Each row has a name. Each question is about the rows just above it.

tet: 84  88  121  158
dipup: 58  199  173  144
Kave: 170  144  132  157
les: 133  199  84  81
rali: 92  145  145  234
bavo: 133  164  95  143
pozo: 158  180  139  162
Which value is in both Kave and dipup? -> 144
Which value is in both tet and les? -> 84
The one value in pozo and tet: -> 158
Shared by dipup and les: -> 199
Shared by bavo and les: -> 133

bavo: 136  63  135  46  93  203  28
dipup: 163  78  134  103  101  198  92
Purot: 230  42  57  61  215  116  192
mek: 57  58  233  148  221  129  58
tet: 139  78  205  199  209  87  92
Piti: 165  51  81  137  138  172  125
pozo: 46  87  116  119  218  47  28
rali: 93  230  57  172  198  62  27
pati: 131  96  104  142  78  25  135
les: 51  198  39  50  165  38  140
Which value is in both pati and dipup? -> 78
Shared by dipup and les: -> 198

Piti: 182  43  70  16  73  144  107  69  162  121  217
Purot: 165  157  219  133  22  136  237  63  237  122  239
Kave: 77  201  22  30  221  17  161  168  120  47  162
bavo: 122  120  178  74  32  178  74  23  150  50  37
mek: 204  188  224  205  132  111  181  120  91  202  168
dipup: 162  171  75  102  192  136  135  234  74  86  152
pati: 94  57  128  122  165  148  139  165  240  101  227
Which value is in both bavo and dipup? -> 74
Which value is in both Purot and bavo? -> 122
The one value in Piti and Kave: -> 162

Piti: 192  195  185  110  110
rali: 96  195  196  97  206
pozo: 126  218  185  110  207
tet: 191  152  144  113  128
dipup: 151  191  184  152  199
mek: 96  195  109  109  206
The row with 151  191  184  152  199 is -> dipup
Whose row is 96  195  196  97  206? -> rali
The one value in rali and Piti: -> 195
Whose row is 126  218  185  110  207? -> pozo

les: 105  127  141  142  146  122  144  105  111  149  158  119  115  133  126  141  145  125  90  165  120  109  127  124  152  121  114  119  136  147  131  134  135  126  164  111  151  115  154  148  139  105  86  136  123  135  110  86  135  82
bavo: 113  160  181  121  164  122  107  153  131  130  124  144  134  103  124  161  142  139  131  56  75  119  107  127  137  105  109  157  161  135  114  137  99  115  113  143  122  146  81  105  102  107  146  132  165  135  91  154  152  106
Purot: 130  141  130  141  146  110  118  138  133  121  127  135  122  144  130  126  119  132  125  132  123  112  153  107  123  130  116  134  132  111  120  55  124  121  130  137  121  151  115  126  106  128  122  136  152  121  134  100  127  134
tet: 40  63  98  75  82  98  244  140  155  122  74  226  57  28  71  55  132  193  170  118  121  78  90  230  199  96  127  113  91  204  179  111  26  171  132  130  144  151  52  133  130  140  80  135  77  173  125  117  80  124
Kave: 100  110  118  111  118  120  165  130  136  125  109  159  103  96  110  104  131  106  142  125  124  106  115  160  148  118  128  107  119  154  145  121  96  142  128  129  134  135  105  131  129  133  114  133  112  143  124  126  115  126
Whose row is 113  160  181  121  164  122  107  153  131  130  124  144  134  103  124  161  142  139  131  56  75  119  107  127  137  105  109  157  161  135  114  137  99  115  113  143  122  146  81  105  102  107  146  132  165  135  91  154  152  106? -> bavo
Whose row is 105  127  141  142  146  122  144  105  111  149  158  119  115  133  126  141  145  125  90  165  120  109  127  124  152  121  114  119  136  147  131  134  135  126  164  111  151  115  154  148  139  105  86  136  123  135  110  86  135  82? -> les
The row with 40  63  98  75  82  98  244  140  155  122  74  226  57  28  71  55  132  193  170  118  121  78  90  230  199  96  127  113  91  204  179  111  26  171  132  130  144  151  52  133  130  140  80  135  77  173  125  117  80  124 is -> tet
Which row holds 100  110  118  111  118  120  165  130  136  125  109  159  103  96  110  104  131  106  142  125  124  106  115  160  148  118  128  107  119  154  145  121  96  142  128  129  134  135  105  131  129  133  114  133  112  143  124  126  115  126? -> Kave

Piti: 133  66  62  164  230  183  107  173  200  196  125  81  174  189  131  128  90  127
Kave: 63  66  191  90  230  183  107  173  200  196  125  81  174  186  114  99  70  205
dipup: 114  159  98  117  156  200  82  131  145  89  97  222  230  164  90  187  63  136
rali: 133  66  191  116  230  183  107  173  200  196  125  81  174  186  114  99  70  205
The row with 63  66  191  90  230  183  107  173  200  196  125  81  174  186  114  99  70  205 is -> Kave
Which row holds 133  66  62  164  230  183  107  173  200  196  125  81  174  189  131  128  90  127? -> Piti
Whose row is 114  159  98  117  156  200  82  131  145  89  97  222  230  164  90  187  63  136? -> dipup

les: 129  160  120  72  49  161  67  129
mape: 178  184  116  146  66  108  28  93
Piti: 160  67  147  119  66  145  62  88
Purot: 153  144  116  135  72  178  179  105
Shared by les and Purot: -> 72
The one value in Purot and les: -> 72
Which value is in both Piti and mape? -> 66
Which value is in both mape and Piti? -> 66

Piti: 182  180  148  179  50  34  181  58  93
bavo: 134  132  75  185  151  179  33  45  34
Purot: 34  145  180  178  144  180  136  60  153
mek: 172  32  181  180  60  179  180  31  91
Shared by bavo and mek: -> 179
Shared by Purot and bavo: -> 34
134  132  75  185  151  179  33  45  34 is in which row? -> bavo
Shared by mek and bavo: -> 179
The one value in bavo and Purot: -> 34
Whose row is 34  145  180  178  144  180  136  60  153? -> Purot

rali: 52  152  57  133  106  77  129
tet: 162  146  143  130  134  165  161
Kave: 130  136  94  62  103  107  130
mape: 119  130  95  57  77  98  191
Shared by Kave and mape: -> 130
Shared by tet and Kave: -> 130
Which value is in both tet and mape? -> 130
The one value in Kave and tet: -> 130

pati: 98  205  63  111  208  67  132  170  56  192  137  43
rali: 97  206  65  108  209  97  126  175  55  185  149  37
Piti: 98  172  208  166  85  40  72  153  210  193  121  60
tet: 97  205  135  40  134  213  109  62  169  166  59  122
pozo: 97  98  198  205  168  109  57  40  68  126  185  214
les: 97  55  187  206  197  160  109  63  42  50  85  136
Purot: 98  172  208  169  88  41  68  148  208  198  128  64
Shared by tet and Purot: -> 169
Shared by tet and pati: -> 205

mape: 98  21  12  168  70
rali: 70  69  12  218  168
Purot: 11  134  124  168  126
Kave: 169  12  62  172  151
dipup: 70  62  22  206  168
bavo: 160  22  183  87  168
Shared by dipup and Purot: -> 168
Which value is in both rali and Kave? -> 12
Which value is in both mape and bavo? -> 168
Which value is in both dipup and Kave? -> 62
The one value in Kave and dipup: -> 62
The one value in Kave and mape: -> 12
Which value is in both Kave and rali? -> 12

rali: 205  128  65  135  213  203  90  167
Purot: 48  83  164  53  95  66  179  207
tet: 96  175  143  148  107  117  114  70
mape: 165  114  123  88  129  166  132  203
Kave: 119  126  124  65  137  133  165  138
bavo: 93  192  173  132  74  115  153  130
Which value is in both rali and mape? -> 203
Which value is in both rali and Kave? -> 65
Which value is in both mape and Kave? -> 165

Purot: 185  152  157  130  150  108  200  94  156  126
dipup: 197  152  112  130  150  108  200  94  156  176
rali: 130  83  117  161  135  84  65  97  88  143
les: 113  89  75  135  193  107  97  138  58  152
mek: 87  109  119  126  73  169  108  112  150  88
bavo: 172  167  103  128  140  119  149  119  185  132
tet: 115  119  155  45  184  111  102  169  98  102
pati: 191  111  127  66  124  122  193  128  170  155
Which value is in both bavo and Purot? -> 185
Which value is in both bavo and pati? -> 128
Shared by bavo and tet: -> 119

rali: 157  194  125  158  148  97  82  192  148  78  162  204  105  127  70  67  89  165  95  55  127  184  209  110  93  95  86  66  82  202  159  152  149  136  49  172  119  187  188  88  109  60  103  155  206  189  54  165  46  184  46  104  80  195  181  163  190  54  142  90  161  187  106
dipup: 146  117  186  53  57  127  193  186  142  111  72  104  152  114  157  187  203  128  90  73  148  188  131  170  207  84  196  96  130  92  69  160  168  51  207  93  89  51  200  169  78  157  206  55  131  87  113  152  62  76  58  77  57  103  100  135  126  185  98  210  132  131  72
mape: 125  116  137  47  180  141  158  170  62  45  117  141  126  198  88  54  153  110  72  204  166  195  125  141  51  100  174  134  123  69  203  189  63  145  184  166  192  152  51  193  196  53  80  93  90  49  94  134  143  97  58  133  137  186  150  207  130  64  84  188  206  197  57
Kave: 146  117  186  53  57  127  193  186  142  111  72  104  148  114  157  201  203  128  90  73  148  188  131  170  207  84  196  96  130  92  69  160  168  168  207  93  89  51  200  169  78  157  206  55  131  87  113  152  62  76  58  77  57  146  159  144  121  207  51  116  136  88  137
bavo: 145  116  119  151  145  110  82  167  163  132  104  208  149  193  211  115  48  105  205  171  68  135  149  192  183  54  140  171  175  127  104  129  90  93  114  121  202  166  173  202  105  71  201  145  47  145  51  182  154  209  105  90  98  196  187  100  92  181  138  79  170  47  172
pati: 165  137  183  161  116  76  79  107  210  196  89  85  130  210  52  197  181  125  196  104  89  186  108  116  172  101  130  166  128  84  168  186  97  209  129  135  113  200  109  174  52  112  79  101  142  210  176  111  91  179  147  121  90  177  207  77  140  83  115  76  133  134  56
Purot: 199  193  211  197  129  70  99  179  127  119  132  183  127  133  88  188  53  99  112  190  81  88  133  93  136  124  120  64  113  76  161  140  132  137  91  210  206  159  87  61  100  54  154  55  141  105  126  154  126  48  174  100  200  82  112  136  54  208  170  100  136  180  153
Piti: 58  50  186  115  154  75  157  173  147  108  81  84  130  141  71  200  161  106  209  58  99  121  88  86  165  193  190  118  147  199  152  154  184  145  179  139  209  179  119  190  172  47  79  191  110  143  109  58  160  183  84  71  97  198  85  115  142  118  90  184  113  155  115
Which row holds 157  194  125  158  148  97  82  192  148  78  162  204  105  127  70  67  89  165  95  55  127  184  209  110  93  95  86  66  82  202  159  152  149  136  49  172  119  187  188  88  109  60  103  155  206  189  54  165  46  184  46  104  80  195  181  163  190  54  142  90  161  187  106? -> rali
Whose row is 199  193  211  197  129  70  99  179  127  119  132  183  127  133  88  188  53  99  112  190  81  88  133  93  136  124  120  64  113  76  161  140  132  137  91  210  206  159  87  61  100  54  154  55  141  105  126  154  126  48  174  100  200  82  112  136  54  208  170  100  136  180  153? -> Purot
Which row holds 58  50  186  115  154  75  157  173  147  108  81  84  130  141  71  200  161  106  209  58  99  121  88  86  165  193  190  118  147  199  152  154  184  145  179  139  209  179  119  190  172  47  79  191  110  143  109  58  160  183  84  71  97  198  85  115  142  118  90  184  113  155  115? -> Piti
Whose row is 145  116  119  151  145  110  82  167  163  132  104  208  149  193  211  115  48  105  205  171  68  135  149  192  183  54  140  171  175  127  104  129  90  93  114  121  202  166  173  202  105  71  201  145  47  145  51  182  154  209  105  90  98  196  187  100  92  181  138  79  170  47  172? -> bavo
Whose row is 125  116  137  47  180  141  158  170  62  45  117  141  126  198  88  54  153  110  72  204  166  195  125  141  51  100  174  134  123  69  203  189  63  145  184  166  192  152  51  193  196  53  80  93  90  49  94  134  143  97  58  133  137  186  150  207  130  64  84  188  206  197  57? -> mape
Where do 165  137  183  161  116  76  79  107  210  196  89  85  130  210  52  197  181  125  196  104  89  186  108  116  172  101  130  166  128  84  168  186  97  209  129  135  113  200  109  174  52  112  79  101  142  210  176  111  91  179  147  121  90  177  207  77  140  83  115  76  133  134  56 appear? -> pati

tet: 184  150  180  158  148  82  193  159  123  102  133  70  126  121  77  156  74  81  202  130  194  166  156  132  113  185  107  110  94  118  170  112  43  126  145
pati: 145  137  92  202  57  166  123  93  65  99  156  115  105  190  56  135  135  166  97  100  87  139  35  127  115  69  194  137  170  56  131  107  175  124  168
pozo: 169  150  112  202  162  156  139  120  62  97  139  115  105  190  202  138  126  169  113  118  118  148  60  127  106  84  204  143  168  56  134  95  177  124  177
mek: 164  150  120  202  162  143  139  106  59  99  139  115  105  200  206  150  126  166  108  121  97  148  57  127  113  73  182  136  171  56  134  99  167  124  168
rali: 164  150  112  202  162  143  146  113  48  90  137  105  105  190  203  138  125  143  133  126  120  149  60  127  106  100  203  130  158  52  134  99  152  124  168
bavo: 206  151  157  205  162  106  189  120  65  78  137  72  105  190  167  148  80  134  152  132  156  184  60  140  96  123  182  126  144  52  160  98  112  134  169
dipup: 65  108  120  41  105  142  90  133  186  167  124  160  151  73  64  149  151  126  133  129  120  104  191  119  158  142  66  130  116  222  107  154  120  124  89
Where do 65  108  120  41  105  142  90  133  186  167  124  160  151  73  64  149  151  126  133  129  120  104  191  119  158  142  66  130  116  222  107  154  120  124  89 appear? -> dipup
Whose row is 164  150  120  202  162  143  139  106  59  99  139  115  105  200  206  150  126  166  108  121  97  148  57  127  113  73  182  136  171  56  134  99  167  124  168? -> mek

mek: 122  169  168  83  161  66  129  83  194  104  116  147  65  83  183  147  31  31  119  169  115  160  169  147  63  95
les: 122  169  68  98  161  66  129  83  194  104  116  147  65  83  183  90  31  147  119  91  115  160  157  142  63  95
pati: 122  169  68  32  161  66  129  83  194  104  136  147  65  83  183  147  78  147  119  91  88  160  169  147  63  95
Whose row is 122  169  168  83  161  66  129  83  194  104  116  147  65  83  183  147  31  31  119  169  115  160  169  147  63  95? -> mek
The row with 122  169  68  98  161  66  129  83  194  104  116  147  65  83  183  90  31  147  119  91  115  160  157  142  63  95 is -> les

les: 162  154  70  154  155  30  180  80  66
dipup: 93  162  154  170  137  30  71  113  153
pati: 93  162  154  170  167  30  167  56  132
bavo: 93  162  154  170  137  30  71  104  163
Whose row is 162  154  70  154  155  30  180  80  66? -> les
Whose row is 93  162  154  170  137  30  71  104  163? -> bavo

mek: 219  40  201  123  185  17  202  203  52  65
dipup: 202  40  89  123  203  17  79  203  59  65
Piti: 219  40  89  123  185  40  79  202  51  65
The row with 219  40  89  123  185  40  79  202  51  65 is -> Piti
Where do 219  40  201  123  185  17  202  203  52  65 appear? -> mek
Whose row is 202  40  89  123  203  17  79  203  59  65? -> dipup

bavo: 125  139  74  87  146  117  106  93  121  156  93  79  127  125  62  100  136  94  80  97
rali: 44  133  43  125  142  120  169  118  157  121  117  78  120  104  100  115  131  93  81  132
tet: 133  79  124  146  141  125  75  87  130  44  125  62  138  110  124  97  145  131  79  151
Whose row is 125  139  74  87  146  117  106  93  121  156  93  79  127  125  62  100  136  94  80  97? -> bavo
Whose row is 133  79  124  146  141  125  75  87  130  44  125  62  138  110  124  97  145  131  79  151? -> tet
The row with 44  133  43  125  142  120  169  118  157  121  117  78  120  104  100  115  131  93  81  132 is -> rali

Piti: 30  86  60  103  152  121  27  96
bavo: 139  113  190  187  59  122  106  123
mek: 106  86  151  103  152  121  105  96
Shared by mek and bavo: -> 106
Which value is in both bavo and mek? -> 106

mek: 110  67  192  128  180  95  199  131  171  220  141  183  29  87  127  177  199  125  147  116  159  85  175  227  120  147  37  197  110  120  91  126  108  114  157  167  102  124  76  177  221  102  76  149  149  101  68  155  146  159  154  166  110  67  89  163  182  166  135  65  191  123  91
bavo: 117  162  134  185  181  63  203  169  223  116  189  186  166  74  139  168  167  160  168  183  85  180  120  136  164  99  126  177  169  153  105  129  54  146  117  97  115  118  159  190  127  127  196  118  146  98  79  194  81  75  144  216  127  115  145  132  140  82  125  135  152  41  160
les: 79  212  80  159  147  128  130  189  198  204  87  151  211  138  108  30  145  181  149  213  74  173  98  98  141  54  168  137  147  134  129  75  101  229  108  101  124  124  163  203  81  160  230  98  126  87  114  120  109  73  136  138  119  135  197  147  110  96  134  191  169  54  153
Purot: 127  229  129  180  156  80  133  178  169  59  159  149  221  109  148  41  92  151  126  186  81  204  83  69  149  64  209  120  159  150  122  160  62  173  85  89  144  91  194  140  100  145  242  91  103  106  122  154  79  84  95  189  124  161  188  147  113  125  142  177  93  55  169
Whose row is 79  212  80  159  147  128  130  189  198  204  87  151  211  138  108  30  145  181  149  213  74  173  98  98  141  54  168  137  147  134  129  75  101  229  108  101  124  124  163  203  81  160  230  98  126  87  114  120  109  73  136  138  119  135  197  147  110  96  134  191  169  54  153? -> les
Whose row is 110  67  192  128  180  95  199  131  171  220  141  183  29  87  127  177  199  125  147  116  159  85  175  227  120  147  37  197  110  120  91  126  108  114  157  167  102  124  76  177  221  102  76  149  149  101  68  155  146  159  154  166  110  67  89  163  182  166  135  65  191  123  91? -> mek
Whose row is 127  229  129  180  156  80  133  178  169  59  159  149  221  109  148  41  92  151  126  186  81  204  83  69  149  64  209  120  159  150  122  160  62  173  85  89  144  91  194  140  100  145  242  91  103  106  122  154  79  84  95  189  124  161  188  147  113  125  142  177  93  55  169? -> Purot
Which row holds 117  162  134  185  181  63  203  169  223  116  189  186  166  74  139  168  167  160  168  183  85  180  120  136  164  99  126  177  169  153  105  129  54  146  117  97  115  118  159  190  127  127  196  118  146  98  79  194  81  75  144  216  127  115  145  132  140  82  125  135  152  41  160? -> bavo

Purot: 104  130  96  139  140  97  88  110  112  71  80  110  135  105  91  76  82  115  69  117  177  138  58  236  105  135  114  139  70  133  121  158  173  121  112
Piti: 111  133  116  146  121  130  106  111  107  103  101  113  127  111  111  101  111  120  122  129  144  119  94  178  113  148  121  124  96  121  105  132  143  135  119
rali: 116  128  94  137  138  96  103  118  121  86  91  120  130  121  130  92  92  117  108  120  165  140  73  211  108  128  111  137  91  127  133  159  160  122  119
les: 104  145  158  164  90  188  118  105  91  141  120  104  114  96  85  120  155  124  192  142  106  84  138  109  121  181  137  99  117  114  61  91  108  157  118
104  145  158  164  90  188  118  105  91  141  120  104  114  96  85  120  155  124  192  142  106  84  138  109  121  181  137  99  117  114  61  91  108  157  118 is in which row? -> les
111  133  116  146  121  130  106  111  107  103  101  113  127  111  111  101  111  120  122  129  144  119  94  178  113  148  121  124  96  121  105  132  143  135  119 is in which row? -> Piti

bavo: 130  179  101  176  79  142  122  163  197  102  154  110  146  115  163  136  132  115  208  181  124  108  63  76  90  81  142  173  112  94  121  81  152  122  122  160  74  126  92  118  179  211  169  149  175  172  152  147  133  31
pozo: 137  160  96  140  104  142  127  155  182  108  125  103  138  107  170  143  140  126  151  164  116  120  74  85  115  84  117  160  100  115  117  77  140  111  122  152  130  114  99  150  143  170  171  125  140  157  157  157  137  76
tet: 106  122  115  143  90  99  119  151  169  114  125  123  160  101  156  146  136  149  147  118  130  106  50  138  156  88  160  147  134  110  136  92  121  129  153  141  134  105  116  144  143  173  180  117  120  177  134  144  129  102
Kave: 130  179  101  128  79  128  122  141  197  104  154  110  146  143  163  136  132  115  208  181  124  108  63  76  90  81  142  173  112  94  121  81  152  131  122  160  74  126  92  118  179  211  169  149  175  172  152  147  133  31
Purot: 126  150  106  142  114  136  121  136  147  111  106  120  143  109  158  145  156  151  105  131  117  126  66  133  151  83  136  145  100  124  118  84  130  112  128  136  163  93  98  160  127  141  175  114  106  148  157  177  118  116
Whose row is 130  179  101  128  79  128  122  141  197  104  154  110  146  143  163  136  132  115  208  181  124  108  63  76  90  81  142  173  112  94  121  81  152  131  122  160  74  126  92  118  179  211  169  149  175  172  152  147  133  31? -> Kave
Whose row is 106  122  115  143  90  99  119  151  169  114  125  123  160  101  156  146  136  149  147  118  130  106  50  138  156  88  160  147  134  110  136  92  121  129  153  141  134  105  116  144  143  173  180  117  120  177  134  144  129  102? -> tet

dipup: 123  137  124  129  121  107  124  129  128  125  125  124  135  126  128  133  137  130  122  124  127  134  125  130
mape: 55  123  174  72  87  171  127  119  92  122  140  152  123  116  194  94  96  110  163  83  127  42  104  135
Kave: 138  112  143  146  129  139  126  142  107  130  109  128  125  136  106  127  115  143  136  131  130  110  130  110
pati: 123  132  126  119  146  130  129  122  141  132  134  110  129  110  131  146  130  122  129  133  111  139  125  143
Purot: 120  162  120  116  114  89  162  124  159  106  134  123  101  111  101  176  142  119  122  98  133  173  151  147
rali: 114  125  126  116  136  127  141  128  125  126  93  149  135  137  141  138  117  133  131  115  131  107  120  129
tet: 105  92  143  169  117  107  142  124  105  113  136  124  90  130  118  133  131  127  139  133  131  159  144  135
105  92  143  169  117  107  142  124  105  113  136  124  90  130  118  133  131  127  139  133  131  159  144  135 is in which row? -> tet
The row with 114  125  126  116  136  127  141  128  125  126  93  149  135  137  141  138  117  133  131  115  131  107  120  129 is -> rali

Piti: 116  122  125  140  158
tet: 69  94  162  164  163
les: 104  118  133  140  158
dipup: 105  118  115  109  200
Purot: 151  184  158  146  80
mape: 152  151  104  146  173
Kave: 135  122  133  140  115
Shared by les and dipup: -> 118
The one value in dipup and Kave: -> 115

pozo: 175  120  100  135  133  138  199  174
rali: 166  135  164  101  154  149  74  41
tet: 177  109  135  131  160  124  151  173
mek: 173  176  119  144  108  119  139  175
Piti: 207  120  130  78  164  150  143  102
pati: 181  92  106  55  90  159  70  44
Kave: 76  37  121  106  170  119  131  121
Which value is in both pozo and mek? -> 175
The one value in pozo and Piti: -> 120
The one value in mek and tet: -> 173
Which value is in both Kave and mek? -> 119

pati: 164  159  171  78
bavo: 88  180  56  170
mek: 88  159  171  70
les: 45  89  89  26
dipup: 87  89  180  79
mape: 87  171  93  79
The one value in dipup and les: -> 89
Shared by mape and mek: -> 171
The one value in mek and bavo: -> 88
Which value is in both pati and mape? -> 171
Whose row is 88  159  171  70? -> mek

